Below are the code and all the weights of a small trained network. Each question names an input and a class and asks about switching units off, where a switched-off unit gives its printed mean instead of its output.

import numpy as np


def w(rows, s, z=0):
    codes = np.array(rows[::2]) - 128.0
    scale = np.full(codes.shape[1], s)
    scale[-1] = z or s
    return codes * scale


def norm(h):
    return h / np.sqrt((h * h).mean(-1, keepdims=True) + 1e-5)


def f(y):
    return np.maximum(y, 0)


def log_softmax(a):
    a = a - a.max(-1, keepdims=True)
    return a - np.log(np.exp(a).sum(-1, keepdims=True))


def net(x, mask):
    res = np.array(x, float).reshape(1, 4) / 4 @ E
    u = 0
    for l in range(4):
        y = f(norm(res) @ A[l][:, :-1].T + A[l][:, -1])
        res = res + np.where(mask[u : u + 4], y, B[l][:, -1]) @ B[l][:, :-1]
        u += 4
    return log_softmax(norm(res)[-1] @ U[:, :-1].T + U[:, -1])


A, B = {}, {}
E = w([
[254,136,126],'x0',
[144,221,63],'x1',
[92,232,48],'x2',
[119,227,116],'x3',
],0.0046)
A[0] = w([
[172,202,49,150],'L0N0',
[254,24,102,175],'L0N1',
[171,109,165,162],'L0N2',
[110,171,41,251],'L0N3',
],0.0096,0.0035)
B[0] = w([
[48,243,94,234],'L0N0',
[71,75,87,254],'L0N1',
[22,249,2,184],'L0N2',
[59,83,193,244],'L0N3',
],0.0075,0.006)
A[1] = w([
[119,106,136,150],'L1N0',
[111,118,27,151],'L1N1',
[186,116,252,2],'L1N2',
[36,189,179,219],'L1N3',
],0.012,0.0021)
B[1] = w([
[89,168,138,144],'L1N0',
[153,46,140,183],'L1N1',
[181,101,166,128],'L1N2',
[1,50,150,247],'L1N3',
],0.013,0.012)
A[2] = w([
[189,74,143,242],'L2N0',
[231,82,157,212],'L2N1',
[244,46,186,47],'L2N2',
[254,187,98,250],'L2N3',
],0.0082,0.0015)
B[2] = w([
[226,212,164,245],'L2N0',
[254,166,54,169],'L2N1',
[144,55,40,178],'L2N2',
[27,81,110,128],'L2N3',
],0.0064,0.0012)
A[3] = w([
[69,142,222,228],'L3N0',
[145,1,146,254],'L3N1',
[65,81,175,165],'L3N2',
[121,93,157,138],'L3N3',
],0.0099,0.001)
B[3] = w([
[57,112,162,217],'L3N0',
[139,178,117,229],'L3N1',
[254,168,202,254],'L3N2',
[190,181,29,168],'L3N3',
],0.0093,0.0094)
U = w([
[220,254,169,2],'0',
[89,188,180,243],'1',
[251,85,30,49],'2',
],0.0097,0.004)

Each question gives the input, the list of numbers given to net, and the class t.
The units are the neurons (one row each of A and B). Each row of codes is followed by its name. A weight is (code - 128) times the scale printed after its matrix; where a second scale follows, it is the last column's (A, B and U).
mask holds one flag per neuron, layer by layer. A switched-off neuron (its flag False) gives its mean, the last column of its row in B, instead of its output. The means were averaged over made-up inputs and are rounded, as every weight is.
A unit's drop is (log p(t) with every unit on - log p(t) with that unit switched off) / (log p(t) with every unit on - log p(t) with every unit switched off).
The circuit of an input: a set's keep is (log p(t) with only the set's units on - log p(t) with every unit switched off) / (log p(t) with every unit on - log p(t) with every unit switched off). Starting from the 12 units with the biggest drops (on a tie, the unit counted first), units are removed one at a time, each time the one whose removal leaves the highest keep (on an exact tie, the one counted first), for as long as the keep stays at least 0.8.
circuit, biggest first: the units of the circuit, biggest drop first
unit that matters most: the unit with the biggest drop
top k neurons in layer l: the k neurons of layer l with the biggest drops, biggest first
drop of u: that unit's drop, to one decimal
input [3,-6,4,0], class 2: circuit, biggest first	L0N3, L0N0, L1N3, L0N1
input [6,2,-1,0], class 2: unit that matters most	L0N1
input [1,0,-3,-3], class 2: top 2 neurons in layer 0	L0N3, L0N0
input [0,-6,-5,-6], class 2: top 3 neurons in layer 0	L0N3, L0N0, L0N1
input [-2,0,-5,-6], class 2: top 3 neurons in layer 0	L0N3, L0N0, L0N1
input [3,2,-5,0], class 2: top 2 neurons in layer 1	L1N3, L1N1
input [5,5,-5,1], class 2: top 3 neurons in layer 1	L1N1, L1N3, L1N0
input [3,-5,3,-2], class 2: top 2 neurons in layer 0	L0N3, L0N0
input [4,-1,-8,-7], class 2: drop of L1N3	0.5
input [6,-8,4,-4], class 2: drop of L1N3	0.3
input [7,-2,-8,-4], class 2: drop of L1N3	0.4
